Each row is followed by one of two labels, saying whether the row has a hidden trait. Each part has a new trait and two new labels.
[-20 -28  -4  -6   7  11 -37 -32   0   4  10  -4  -1 -26  13 -19   1  -3
 -13  -7   0 -18  -2  -6   3 -10] -> zj
[ 14   3  15 -24 -27   1 -11  48  -1 -10 -12   6  -7 -27 -17  18   4 -37
  -5   1  -1  11   5  -6  -6  12] -> rm
[-42  -6  -3 -18   4  14 -14 -16   1   6 -17 -25   3 104 -35 -54  -6  29
  -8  -9  14 -37   9 -12   1 -35] -> zj
[-42  -8   2   2  -5  11 -17  -8   0  -1   3  -7  -1  -8  -1 -34  -5  -2
 -11   0  -1  -8   4  -9  -6  -8] -> zj
[-51 -11 -15  -4  -9  12 -71 -22   1  -3 -11  31   3 -48  -9 -37  -7   1
 -12  17   1   4  -6  15  -6   3] -> zj
[-21 -32 -21   5  -5  19 -26 -16   2   8   0   3  -4 -42   0 -11  -3 -20
  -6  -1 -12   6  -4  -8   5   1] -> zj
[ 19  13   2   4   2   3   5  10   0   4 -12   6  -1 -24 -24  29  -5 -27
   7 -17  -3  17 -12  -8  -1 -15] -> rm
[-42 -17   5  -8  -3  18 -16  16   0   2   0  -1   0 -11   5 -42  -4  -4
  -4   6  -2  -8  -3   5 -10 -15] -> zj
[-27 -27  13  -1  -3  16 -10 -12   0   3   9 -14  -1   6   7 -27   3  -1
  12  -2  -3  -5  -3 -13  -2 -15] -> zj
[-52  29  -9  -2  -4   4 -40   4  -2   7 -24  22  -2 -36 -30  45 -12 -13
   0  -2   5  17  -3  -6  -8  20] -> rm
[-12  11  24  -1 -11   9  21  69  -2   5   0  54  -7 -18 -19   8  -3  -9
  10   9  -5 -13   1 -18 -11   4] -> rm
[ -37   54   38  -19    0    7  -33  -61    4  -33   10  -78    0  -84
   18 -113   -4  -13   -6    7   -7   16   12   -3   28  -14] -> zj
[-12  -7  13   3  -1  10   4  50   0   0 -11  23  -7 -15 -11  31   0 -30
   3  -9  -3   6   4  -6   3  -8] -> rm
[ -7   2  13   7  -4  10  11  47  -1  -2 -11  13  -3 -14  -9  18   3 -21
   3  -6   0 -10   5   1  -7   4] -> rm
[ -8 -20  -3   1  -3  20 -14  53   0   1  -2   5  -1 -31   2  23  -3  -3
  -9 -12 -18  20   7  -7  -1  -6] -> rm
[-21 -13  -4   8  -3  13 -26  20  -1   1 -15  -3  -8 -27  -4  41  -7 -27
   7 -11 -10  -1  -5  -9  11  -4] -> rm
[-30 -36 -17   7   8  14 -19 -20   1  10   5 -13   0 -40   1 -18   2  -9
  -8 -14 -19  10  -8  -2  12  -7] -> zj
[-25  -5  -2   3  -2  10 -21   5   1  -2   4  -3   1 -22   3 -31  -5  -6
  -6  -1  -5   2  -2  -7   1  -4] -> zj
[  9  75 -25  24  45  25 -65 127  -1 -12 -10 -88 -25  32  42  36  53  -5
  -3  14  28 -26  13 -14  -5  57] -> rm
[-37 -20   5  -8   0  11 -29 -18   0   1   4   7   1 -24  12 -34  -2  10
   7   3  -7  -8   5  -7  -8  -8] -> zj
[-13   2   8   4  -6  12  -6  24   0  -3 -15  20  -7 -20  -7  19  -2 -24
   9 -19  -5  -1   3   4   4   3] -> rm
[-20  18   9   0  -8  13 -16  38  -2  -4  -9 -21  -7 -46  -3 -18  -3   0
   1  -8  -4  -3   4   6   9  -8] -> rm
[-27 -19  32  -9   6   0 -11  -1  -1   1   6  33   1  32  -3 -41  -1   8
 -17   1   8 -36   4  -5   0 -21] -> zj
[-15   4   5   4  -5   8 -11  40   0  -4 -13   9  -4 -28  -4  15  -1 -23
   1 -20   3  -2   1  -3  -1   3] -> rm
[  3  -7  24 -16  34  12  12  84  -4 -15  -2  78  -1 -26 -18  21   7 -39
  10   6  50 -40  -7  12 -18 -25] -> rm
[-23 -57  16  24  12  -5 -32   7   1   6 -53  65  -2 -79 -41  12 -20 -38
 -32 -24 -14  19  10 -33   6   4] -> rm
[-25 -16   2   0   2  19 -15   7   0   6  -7  -2  -1  -7   6 -37   3 -16
  -3 -11   1  -6   3  -6   8  -9] -> zj
[ 10   7   7  -2  -3   6  -1  26  -1  -3 -12   7  -3  -2   0  34   0 -18
   7 -13  -1   9  10  -8  -8  -4] -> rm
[ 15  14  12   1 -13   4  27  41   0   5 -27  24  -5  -5 -28  51  -2 -27
   4   9  18  -4   5  20  -6  10] -> rm
[-24   6  12   6  -1  14  11  66  -3  -3   0  -9  -7  -3  -2  32  -2  -7
   5  -8   4 -21   6   7 -12   2] -> rm
[-13   9   4   4  -4  12  17  29   0   0  -6   2  -7 -33  -3  26  -8 -18
  -9  -3  -5 -12   2   5   7   3] -> rm
[-22 -18  -5   3   2  13 -17 -10   2   3  -5  21   1   3   5 -15   2   5
  -5 -16  -2 -15  -3  -6   8 -13] -> zj
[-31 -14  10  -7   4   6  -7   2  -1  -2  -1  17   3 -14   1 -21  -2  -9
  -2 -16   3 -12   4  -6   0 -10] -> zj
[-32  17 -12   4  -7  18 -23 -22   3  -1  -1  68   0 -64  -9  15 -13  -6
 -10  23  -8  32  -4   1  -1  -6] -> zj
[  2 -18 -10   4   3  15 -26 -33   2   2  -2   9  -2 -42   0 -17  -3 -20
   3   2  -8  14  -8 -14  12  -2] -> zj
[-54 -16  10  -5  -8  14 -15   3   1  -4   2  19   0  -6   9 -37  -4   1
 -12   3   3  -8  -4  -3   1  -3] -> zj
[ 17  10 -20   2   1   1 -14  85  -1  -3  -9   9   0 -24 -29  15   5   4
   9  12 -16  -1   8  -5   4   2] -> rm
[ -8 -20   9  11   0  15  -3   2   2   3  -8   1   3  -9  -4 -53  -1 -15
   8  -3  -4   1  -5 -13  -6 -23] -> zj
[-30  -9   2  -5   2  18  -5   5   0   6   2  -8  -2  19  16 -30  -1   5
  -9 -13   6 -10   4  -2   2  -5] -> zj
[-27  -9  18  -7   9  14  -4  -1   1   5  10  -3   1  -2   1 -23   3  -9
 -15  -9  -4 -12  -2 -11   8 -13] -> zj
[  2  -2   6   7   1  14  -2  33   0   0 -13  19  -4 -11 -14  31   1 -25
   6  -8  -6  -7   2  -7   1   3] -> rm
[-25 -27 -15  -1  20   0   3 -17   0   0  -3 -13  -3  14 -31 -12   3 -42
  15 -11 -11  -1   3 -25   4 -20] -> zj
[ -1   0   7  14 -15   6  10  46  -2   4   3   0  -6  15 -15  31  -4 -29
  19   2   5 -16   3 -10 -19  15] -> rm
[  1  -3  10   2   6  13   9  40   0   2 -12  -5  -1  -8  -5  25   2 -15
  13 -24  -8  -3  -7  -7   3   1] -> rm
[ -2   0  13   1  -5   8   5  46  -2   0 -10  19  -4 -23  -5  18   2 -13
  -1 -13   6   2   4  -4  -4  -5] -> rm
[-29   9   7   2  -6   8  19  53  -2  -8  -3  18  -7 -19  -6  -2  -3 -18
  -4 -11   9  -8   8   6 -14  -5] -> rm
[-74   7 -14 -55  -6  24  37  93  -1   2  57 115  23 -34  -6 113  32  10
  27 -45  29 -17  29 -68 -11   4] -> rm
[-32 -10 -10  -9   3  14 -22 -31   2   0  -6  19   1 -33   6 -17  -1 -11
  -1   7 -14  20  -3 -10  -4  -2] -> zj
[-21 -33   0  -7  -5   5 -17 -29   2   5  -1   5   0 -33   7 -21  -1 -13
  13 -13 -11   9   2 -11   9 -15] -> zj
[-33  -8  10   0   2  17 -22   3   1   5  -2  -4   0  18  -7 -20  -9   0
  -1  -6  -7 -12 -10  -6   0 -11] -> zj
[-12   1  10   5 -10  17  -9  28  -1   8  -3  13   1  11   2  36 -11 -27
  -7 -10 -10  -7  -1 -12   4  -2] -> rm
[ 25  -6  25 -13  12  19  28  31  -4   5  -3 -36   0  21 -17  36  12  25
   8   6  -1  -2   3 -18 -13   2] -> rm
[-39 -28   6   1  17  18   7  18   0   5   5 -37   2 -20  14 -75  -4  49
 -11  -2 -12  -5  10 -21 -10 -26] -> zj
[-30 -56  12  -5   4  11 -26  45  -4  12 -14  83  -4  -3   0  73   6 -26
 -12 -49  22 -11  13   5 -14 -23] -> rm
